Below are the code and all the weights of a small trained network. Each question names an input and a class and asks about switching units off, where a switched-off unit gives its printed mean instead of its output.

import numpy as np


def w(rows, s, z=0):
    codes = np.array(rows[::2]) - 128.0
    scale = np.full(codes.shape[1], s)
    scale[-1] = z or s
    return codes * scale


def f(y):
    return y / 2 * (1 + np.tanh(0.7978845608 * (y + 0.044715 * y**3)))


def log_softmax(a):
    a = a - a.max(-1, keepdims=True)
    return a - np.log(np.exp(a).sum(-1, keepdims=True))


def net(x, mask):
    res = np.array(x, float).reshape(1, 7) / 4 @ E
    y = f(res @ A[0][:, :-1].T + A[0][:, -1])
    res = res + np.where(mask, y, B[0][:, -1]) @ B[0][:, :-1]
    return log_softmax(res[-1] @ U[:, :-1].T + U[:, -1])


A, B = {}, {}
E = w([
[150,155,12,2,62,129,138,155,155,75,122],'x0',
[106,205,220,66,109,127,140,251,194,125,63],'x1',
[144,163,148,90,195,150,183,76,209,207,76],'x2',
[194,33,157,77,132,112,34,108,167,13,78],'x3',
[198,48,153,158,134,236,183,75,145,146,105],'x4',
[156,72,161,197,104,64,157,210,125,81,187],'x5',
[197,163,101,174,226,52,126,117,192,167,251],'x6',
],0.0058)
A[0] = w([
[193,58,233,198,165,135,127,172,148,99,120,192],'N1',
[50,116,138,121,45,141,90,162,57,90,99,181],'N2',
[175,80,38,186,138,76,138,102,84,93,242,248],'N3',
[201,63,181,104,156,171,104,82,182,78,50,219],'N4',
[154,180,117,109,163,32,65,181,163,86,167,208],'N5',
[75,183,167,158,149,48,145,177,137,180,164,178],'N6',
[112,144,102,202,179,186,174,41,98,238,160,255],'N7',
[141,179,101,84,85,135,226,254,192,120,126,183],'N8',
[30,126,145,115,36,156,93,155,49,102,75,187],'N9',
[67,202,156,139,173,90,176,164,143,201,130,183],'N10',
[124,142,89,43,39,168,147,172,164,78,71,225],'N11',
[115,191,111,59,164,221,149,79,190,186,49,215],'N12',
[168,142,98,105,159,42,48,155,144,81,186,158],'N13',
[59,124,137,95,29,124,82,173,69,74,93,204],'N14',
],0.0058,0.0033)
B[0] = w([
[168,44,228,243,76,144,92,188,176,73,140,199],'N1',
[62,136,85,178,131,201,170,195,38,18,91,195],'N2',
[162,67,56,214,114,79,101,67,70,146,248,230],'N3',
[190,37,155,105,102,130,75,94,176,58,48,214],'N4',
[69,185,91,104,69,29,52,165,175,80,184,191],'N5',
[41,201,168,209,193,42,181,213,164,158,165,189],'N6',
[148,107,161,168,234,194,170,38,77,254,150,254],'N7',
[178,215,117,77,39,112,192,235,167,179,167,204],'N8',
[70,136,108,160,147,216,190,169,47,64,56,209],'N9',
[56,219,194,180,190,81,202,177,171,207,101,197],'N10',
[177,170,36,49,53,174,165,172,120,119,76,227],'N11',
[140,177,150,52,158,196,116,74,177,216,34,224],'N12',
[68,153,74,116,68,61,26,116,143,76,209,180],'N13',
[70,152,68,129,90,179,142,208,57,23,82,211],'N14',
],0.0057,0.008)
U = w([
[47,186,203,182,200,56,188,181,166,170,138,84],'0',
[172,87,80,30,127,124,71,49,173,83,45,63],'1',
[202,47,255,186,100,135,84,154,184,77,111,221],'2',
[189,179,88,40,55,131,190,191,175,148,117,2],'3',
[85,152,77,118,92,37,14,137,151,82,207,133],'4',
[57,139,92,141,110,183,168,187,20,47,72,212],'5',
[123,159,177,96,210,207,140,41,135,201,76,70],'6',
[188,64,70,187,157,125,158,49,46,164,219,226],'7',
],0.0065,0.00084)

Each question gives the input, the list of numbers given to net, and the class t.
The units are the neurons (one row each of A and B). Each row of codes is followed by its name. A weight is (code - 128) times the scale printed after its matrix; where a second scale follows, it is the last column's (A, B and U).
mask holds one flag per neuron, in row order. A switched-off neuron (its flag False) gives its mean, the last column of its row in B, instead of its output. The means were averaged over made-up inputs and are rounded, as every weight is.
A unit's drop is (log p(t) with every unit on - log p(t) with that unit switched off) / (log p(t) with every unit on - log p(t) with every unit switched off).
The circuit of an input: a set's keep is (log p(t) with only the set's units on - log p(t) with every unit switched off) / (log p(t) with every unit on - log p(t) with every unit switched off). Starting from the 12 units with the biggest drops (on a tie, the unit counted first), units are removed one at a time, each time the one whose removal leaves the highest keep (on an exact tie, the one counted first), for as long as the keep stays at least 0.8.
units of the circuit, in order: the units of the circuit, biggest drop first
k most important neurons: the k neurons with the biggest drops, biggest first
drop of u: that unit's drop, to one decimal
input [3,3,2,8,1,7,8], class 4: units of the circuit, in order => (N13)
input [4,4,8,-8,8,4,-1], class 6: 3 most important neurons => (N12, N7, N5)
input [1,-1,1,6,-3,8,-2], class 4: units of the circuit, in order => (N13, N5)
input [-4,6,8,6,4,-4,-3], class 1: 2 most important neurons => (N4, N12)
input [5,3,6,3,8,5,8], class 2: units of the circuit, in order => (N1, N4)
input [1,-7,4,0,-6,5,7], class 4: 2 most important neurons => (N5, N13)
input [2,2,7,3,-6,6,2], class 4: units of the circuit, in order => (N5, N13)
input [5,-8,-2,8,2,4,6], class 4: 2 most important neurons => (N13, N7)
input [-1,-2,-2,-8,1,2,-2], class 7: 2 most important neurons => (N7, N12)
input [-6,-4,3,7,-3,4,6], class 4: 3 most important neurons => (N13, N5, N3)
input [-8,-1,2,7,2,-5,1], class 2: 2 most important neurons => (N1, N4)
input [8,0,-4,-4,-1,-4,6], class 4: drop of N2 => 0.0
input [5,6,4,4,7,-7,6], class 1: drop of N7 => 0.2
input [5,3,8,4,6,2,-6], class 1: drop of N10 => 0.2
input [-4,-6,3,-1,-3,-4,-4], class 6: most important neuron => (N3)
